Below is a small trained network, with its code and all its weights. Each question gives an input and a class and asks what happens when units are switched off, that is, made to give their printed mean instead of their output.

import numpy as np


def w(rows, s, z=0):
    codes = np.array(rows[::2]) - 128.0
    scale = np.full(codes.shape[1], s)
    scale[-1] = z or s
    return codes * scale


def norm(h):
    return h / np.sqrt((h * h).mean(-1, keepdims=True) + 1e-5)


def f(y):
    return np.maximum(y, 0)


def log_softmax(a):
    a = a - a.max(-1, keepdims=True)
    return a - np.log(np.exp(a).sum(-1, keepdims=True))


def net(x, mask):
    res = np.array(x, float).reshape(1, 8) / 4 @ E
    u = 0
    for l in range(3):
        y = f(norm(res) @ A[l][:, :-1].T + A[l][:, -1])
        res = res + np.where(mask[u : u + 4], y, B[l][:, -1]) @ B[l][:, :-1]
        u += 4
    return log_softmax(norm(res)[-1] @ U[:, :-1].T + U[:, -1])


A, B = {}, {}
E = w([
[141,117,99,129,108,113,123,154,110,127,99],'x0',
[121,122,106,132,130,166,137,125,111,118,118],'x1',
[189,238,192,144,183,211,118,214,165,132,21],'x2',
[132,39,240,158,140,115,108,117,60,131,90],'x3',
[144,114,116,142,137,128,128,118,150,122,115],'x4',
[93,140,127,147,162,105,124,140,108,115,127],'x5',
[130,193,92,30,139,48,139,3,88,159,19],'x6',
[154,149,127,151,104,122,81,121,106,122,140],'x7',
],0.0072)
A[0] = w([
[117,216,21,50,149,109,121,140,156,188,161,130],'L0N0',
[168,1,210,143,179,159,97,142,74,114,130,64],'L0N1',
[106,56,190,76,149,117,73,95,89,141,59,121],'L0N2',
[148,174,26,85,166,142,118,181,183,58,229,2],'L0N3',
],0.0061,0.0015)
B[0] = w([
[82,152,167,166,101,165,178,33,132,111,47,254],'L0N0',
[70,171,160,167,1,114,188,177,173,191,69,229],'L0N1',
[94,191,175,217,113,148,129,14,134,154,68,226],'L0N2',
[58,95,199,240,51,112,124,158,212,212,7,235],'L0N3',
],0.0079,0.0055)
A[1] = w([
[191,187,185,81,188,165,117,194,149,90,72,55],'L1N0',
[70,3,55,130,84,62,147,53,109,162,220,43],'L1N1',
[59,85,156,114,120,134,124,135,142,94,77,133],'L1N2',
[136,142,115,75,169,125,104,66,110,71,96,4],'L1N3',
],0.0076,0.0027)
B[1] = w([
[99,105,127,74,101,149,86,116,188,9,135,196],'L1N0',
[112,153,164,101,157,200,72,169,179,45,80,254],'L1N1',
[233,111,174,136,69,95,86,123,94,113,170,239],'L1N2',
[210,95,90,86,165,106,131,93,125,149,229,170],'L1N3',
],0.011,0.0054)
A[2] = w([
[137,133,151,85,135,151,90,156,146,47,118,71],'L2N0',
[102,164,50,107,104,158,126,119,193,164,122,108],'L2N1',
[203,142,120,52,173,122,97,64,99,159,131,4],'L2N2',
[178,80,122,168,134,156,120,247,154,151,245,50],'L2N3',
],0.011,0.0034)
B[2] = w([
[137,65,108,97,175,165,48,146,141,63,190,254],'L2N0',
[80,69,221,178,114,97,113,187,53,187,152,198],'L2N1',
[153,128,44,141,161,100,220,223,79,196,211,207],'L2N2',
[162,191,4,69,195,27,244,10,29,211,135,225],'L2N3',
],0.011,0.006)
U = w([
[93,125,166,236,49,98,130,105,135,191,56,255],'0',
[182,143,2,108,196,72,179,89,81,185,164,70],'1',
[139,77,105,104,153,160,33,136,170,46,131,3],'2',
],0.013,0.00082)

Each question gives the input, the list of numbers given to net, and the class t.
The units are the neurons (one row each of A and B). Each row of codes is followed by its name. A weight is (code - 128) times the scale printed after its matrix; where a second scale follows, it is the last column's (A, B and U).
mask holds one flag per neuron, layer by layer. A switched-off neuron (its flag False) gives its mean, the last column of its row in B, instead of its output. The means were averaged over made-up inputs and are rounded, as every weight is.
A unit's drop is (log p(t) with every unit on - log p(t) with that unit switched off) / (log p(t) with every unit on - log p(t) with every unit switched off).
The circuit of an input: a set's keep is (log p(t) with only the set's units on - log p(t) with every unit switched off) / (log p(t) with every unit on - log p(t) with every unit switched off). Starting from all 12 units, units are removed one at a time, each time the one whose removal leaves the highest keep (on an exact tie, the one counted first), for as long as the keep stays at least 0.8.
units of the circuit, in order: the units of the circuit, biggest drop first
top k neurons: the k neurons with the biggest drops, biggest first
top k neurons in layer l: the k neurons of layer l with the biggest drops, biggest first
drop of u: that unit's drop, to one decimal
input [-5,-6,4,1,0,0,3,7], class 2: top 3 neurons	[L1N0; L2N3; L2N0]
input [4,-7,0,-8,8,-4,8,-4], class 0: units of the circuit, in order	[L2N1]
input [8,-4,-8,-7,5,-6,-2,-4], class 2: top 3 neurons	[L1N1; L0N1; L0N2]
input [-1,-6,4,3,-5,7,-3,1], class 2: top 3 neurons	[L0N3; L1N0; L1N3]
input [-3,8,-4,0,6,1,-5,-8], class 1: top 2 neurons	[L2N3; L0N0]
input [-4,6,-6,-7,-1,3,2,4], class 0: top 2 neurons	[L0N3; L0N0]
input [8,-6,4,2,7,1,-5,7], class 1: top 2 neurons	[L2N3; L1N1]
input [2,-3,6,-7,7,6,4,-1], class 0: top 4 neurons	[L0N0; L1N1; L2N1; L0N3]
input [0,-6,-8,-8,2,8,-2,7], class 0: top 4 neurons	[L0N3; L0N0; L1N0; L2N1]
input [-6,-2,-8,5,3,5,-5,7], class 2: top 2 neurons	[L1N1; L0N3]
input [-4,7,1,-8,1,4,-8,7], class 0: top 2 neurons	[L0N3; L1N3]
input [-8,5,-6,-5,1,-6,-3,5], class 2: top 3 neurons	[L1N1; L0N1; L0N2]
input [-6,2,2,-2,1,-7,3,-6], class 1: top 2 neurons in layer 1	[L1N1; L1N3]
input [-2,-8,7,0,-5,-8,4,-6], class 2: units of the circuit, in order	[L1N0]
input [1,-8,6,-3,5,2,-6,2], class 1: top 2 neurons in layer 0	[L0N0; L0N2]
input [-6,-1,-5,2,-8,-4,2,-2], class 2: drop of L1N1	1.0
input [4,-5,-1,2,5,7,-6,-1], class 1: drop of L2N3	1.0
input [4,-6,-8,2,4,7,1,8], class 2: drop of L1N1	0.7
